Below is a small trained network, with its code and all its weights. Each question gives an input and a target symbol and asks what happens when units are switched off, that is, made to give their printed mean instead of their output.

import numpy as np


def w(rows, s, z=0):
    codes = np.array(rows[::2]) - 128.0
    scale = np.full(codes.shape[1], s)
    scale[-1] = z or s
    return codes * scale


def norm(h):
    return h / np.sqrt((h * h).mean(-1, keepdims=True) + 1e-5)


def f(y):
    return y / 2 * (1 + np.tanh(0.7978845608 * (y + 0.044715 * y**3)))


def softmax(a):
    e = np.exp(a - a.max(-1, keepdims=True))
    return e / e.sum(-1, keepdims=True)


def log_softmax(a):
    a = a - a.max(-1, keepdims=True)
    return a - np.log(np.exp(a).sum(-1, keepdims=True))


def net(x, mask):
    ids = ['ΛΞΠαεμφ'.index(c) for c in x.split()]
    T = len(ids)
    res = E[ids] + P[:T]
    u = 0
    for l in range(3):
        q, k, v = (norm(res) @ M[l].T for M in (Q, K, V))
        z = softmax(np.where(np.tri(T) > 0, q @ k.T / 2**0.5, -1e9)) @ v
        res = res + np.where(mask[u], z, O[l][:, -1]) @ O[l][:, :-1]
        u += 1
        y = f(norm(res) @ A[l][:, :-1].T + A[l][:, -1])
        res = res + np.where(mask[u : u + 8], y, B[l][:, -1]) @ B[l][:, :-1]
        u += 8
    return log_softmax(norm(res)[-1] @ U[:, :-1].T + U[:, -1])


Q, K, V, O, A, B = {}, {}, {}, {}, {}, {}
E = w([
[156,169,85,125,126,230,80],'Λ',
[228,191,2,61,73,152,152],'Ξ',
[93,170,114,80,45,142,125],'Π',
[117,85,167,86,51,150,76],'α',
[124,26,83,126,142,148,73],'ε',
[202,106,180,72,225,93,128],'μ',
[170,129,153,238,230,122,88],'φ',
],0.0035)
P = w([
[99,175,70,115,178,254,168],'0',
[184,163,167,157,6,180,87],'1',
[84,96,94,104,178,110,201],'2',
[119,146,135,167,79,84,33],'3',
[19,150,62,121,232,111,144],'4',
[148,151,137,179,59,98,18],'5',
],0.0027)
Q[0] = w([
[143,183,154,203,132,153,132],'L0H1',
[221,74,253,166,81,111,146],'L0H1',
],0.0065)
K[0] = w([
[98,174,116,38,82,139,157],'L0H1',
[211,197,99,121,95,254,161],'L0H1',
],0.006)
V[0] = w([
[184,3,104,165,232,85,40],'L0H1',
[180,122,188,145,64,144,134],'L0H1',
],0.0023)
O[0] = w([
[161,72,164,108,112,173,254,7],'L0H1',
[102,27,93,123,116,49,115,3],'L0H1',
],0.003,0.00035)
A[0] = w([
[146,123,166,109,63,64,149,83],'L0N1',
[172,30,115,137,147,133,119,131],'L0N2',
[147,167,102,100,101,142,185,102],'L0N3',
[49,104,131,83,103,89,153,82],'L0N4',
[102,126,148,148,137,19,94,6],'L0N5',
[94,194,149,204,173,145,116,11],'L0N6',
[79,122,85,74,135,120,254,96],'L0N7',
[201,126,221,183,106,149,194,40],'L0N8',
],0.0039,0.0018)
B[0] = w([
[197,95,176,148,145,129,110,81],'L0N1',
[93,198,137,107,71,150,72,208],'L0N2',
[157,81,159,183,158,120,138,143],'L0N3',
[162,161,78,137,189,204,118,101],'L0N4',
[132,99,128,136,149,108,205,32],'L0N5',
[179,90,94,132,158,174,72,64],'L0N6',
[195,97,190,159,172,210,102,255],'L0N7',
[124,252,104,216,127,101,60,20],'L0N8',
],0.0033,0.0006)
Q[1] = w([
[172,108,228,165,74,68,76],'L1H1',
[124,30,104,64,254,169,227],'L1H1',
],0.0078)
K[1] = w([
[232,245,8,130,75,177,155],'L1H1',
[2,139,252,222,251,75,62],'L1H1',
],0.0041)
V[1] = w([
[235,142,3,150,140,70,169],'L1H1',
[28,111,126,247,130,175,102],'L1H1',
],0.0037)
O[1] = w([
[177,100,101,86,97,129,1,139],'L1H1',
[156,160,141,215,111,145,133,10],'L1H1',
],0.0058,0.0013)
A[1] = w([
[158,140,146,138,55,105,56,82],'L1N1',
[70,135,117,82,105,182,124,142],'L1N2',
[86,198,131,184,90,133,110,112],'L1N3',
[126,200,167,153,84,2,125,75],'L1N4',
[135,104,91,192,194,153,128,95],'L1N5',
[118,101,227,111,87,65,87,144],'L1N6',
[183,156,250,110,145,16,134,3],'L1N7',
[97,166,175,176,144,124,204,116],'L1N8',
],0.0053,0.0032)
B[1] = w([
[72,95,42,87,174,132,176,238],'L1N1',
[183,129,120,120,136,63,157,254],'L1N2',
[169,132,103,95,142,59,189,213],'L1N3',
[155,113,204,23,138,188,146,186],'L1N4',
[146,79,176,79,114,148,133,154],'L1N5',
[85,108,79,164,143,226,130,234],'L1N6',
[106,255,128,184,127,147,74,155],'L1N7',
[130,71,27,122,151,155,64,160],'L1N8',
],0.0045,0.0018)
Q[2] = w([
[204,130,142,76,168,135,96],'L2H1',
[219,90,117,92,255,172,174],'L2H1',
],0.0052)
K[2] = w([
[174,123,138,120,127,77,50],'L2H1',
[99,83,116,132,196,3,49],'L2H1',
],0.0052)
V[2] = w([
[84,195,152,118,94,181,168],'L2H1',
[112,107,134,115,3,114,160],'L2H1',
],0.0033)
O[2] = w([
[137,129,149,129,254,123,152,106],'L2H1',
[136,134,64,106,167,161,138,5],'L2H1',
],0.0055,0.0018)
A[2] = w([
[80,156,78,156,159,82,158,107],'L2N1',
[48,141,138,133,112,151,133,102],'L2N2',
[167,159,103,117,152,130,131,120],'L2N3',
[199,90,248,238,54,96,104,52],'L2N4',
[104,78,136,121,170,136,61,111],'L2N5',
[97,87,90,124,78,86,153,128],'L2N6',
[137,84,224,1,123,64,191,2],'L2N7',
[148,200,111,142,135,14,121,63],'L2N8',
],0.0072,0.0048)
B[2] = w([
[161,125,155,179,110,78,91,141],'L2N1',
[169,117,139,144,167,156,160,120],'L2N2',
[76,118,180,131,85,114,115,147],'L2N3',
[241,61,253,166,15,185,124,199],'L2N4',
[159,154,101,103,68,126,168,168],'L2N5',
[133,138,168,157,172,98,119,172],'L2N6',
[152,180,148,42,140,50,213,253],'L2N7',
[74,173,77,159,48,216,214,137],'L2N8',
],0.0065,0.0039)
U = w([
[47,203,69,214,26,118,204,29],'Λ',
[106,23,52,137,217,244,222,7],'Ξ',
[138,71,119,246,229,7,99,204],'Π',
[149,162,158,26,170,46,254,254],'α',
[86,240,206,136,220,199,40,43],'ε',
[218,65,244,152,40,184,127,186],'μ',
[124,94,24,49,68,95,2,110],'φ',
],0.0061,0.00092)

Each question gives the input, a string of symbols that net reads in full, and the target symbol t.
The units are the heads (2 rows each of Q, K, V and O) and the neurons (one row each of A and B). Each row of codes is followed by its name. A weight is (code - 128) times the scale printed after its matrix; where a second scale follows, it is the last column's (O, A, B and U).
mask holds one flag per unit, layer by layer, with each layer's heads first. A switched-off unit (its flag False) gives its mean, the last column of its rows in O or B, instead of its output. The means were averaged over made-up inputs and are rounded, as every weight is.
A unit's drop is (log p(t) with every unit on - log p(t) with that unit switched off) / (log p(t) with every unit on - log p(t) with every unit switched off).
The circuit of an input: a set's keep is (log p(t) with only the set's units on - log p(t) with every unit switched off) / (log p(t) with every unit on - log p(t) with every unit switched off). Starting from the 12 units with the biggest drops (on a tie, the unit counted first), units are removed one at a time, each time the one whose removal leaves the highest keep (on an exact tie, the one counted first), for as long as the keep stays at least 0.8.
units of the circuit, in order: the units of the circuit, biggest drop first
k most important neurons: the k neurons with the biggest drops, biggest first
k most important neurons of layer l: the k neurons of layer l with the biggest drops, biggest first
drop of u: that unit's drop, to one decimal
input α ε α, target Ξ: 3 most important neurons : (L1N8, L0N7, L2N7)
input μ Π Π α, target Ξ: most important neuron : (L1N6)
input φ φ Λ Ξ Π α, target φ: units of the circuit, in order : (L1H1, L2N4)
input ε ε Π, target Ξ: units of the circuit, in order : (L0N7, L1H1, L2N7, L1N8)
input φ μ α, target μ: units of the circuit, in order : (L1H1, L2N4, L1N1)
input Π μ Π Ξ ε, target Ξ: units of the circuit, in order : (L0H1, L2N7)
input μ μ α Ξ Π, target Π: 2 most important neurons : (L2N1, L1N8)
input Π Π Ξ, target Λ: 4 most important neurons of layer 2 : (L2N8, L2N7, L2N4, L2N3)
input Λ Ξ Π, target Λ: 3 most important neurons : (L2N8, L1N4, L0N4)
input Ξ Π Π, target Λ: 2 most important neurons : (L2N8, L0N4)
input φ Π Ξ, target μ: 2 most important neurons : (L0N7, L1N6)
input ε α α Π Λ, target Π: 2 most important neurons of layer 2 : (L2N1, L2N7)
input μ φ ε, target μ: 4 most important neurons : (L1N1, L2N4, L0N7, L1N3)
input ε ε Ξ μ α φ, target φ: units of the circuit, in order : (L1H1)
input α α ε Λ, target Λ: 2 most important neurons : (L2N8, L1N3)
input α Π Π, target Π: 2 most important neurons : (L1N8, L2N1)
input μ μ μ ε α Ξ, target φ: 2 most important neurons : (L2N7, L2N4)
input α μ Λ α α, target Π: 2 most important neurons of layer 2 : (L2N1, L2N7)
input Ξ ε ε, target Ξ: 2 most important neurons of layer 0 : (L0N2, L0N7)
input μ μ Π Π Ξ, target Λ: 2 most important neurons : (L2N8, L1N4)
input μ μ α α Ξ, target Π: most important neuron of layer 1 : (L1N4)
input Ξ Λ Λ Λ, target φ: drop of L2N4 : 0.0
input Π μ Ξ ε, target φ: drop of L1H1 : 1.3
input φ α ε, target μ: drop of L1H1 : 1.5
input μ φ Π α Ξ, target Π: drop of L0N7 : 0.1
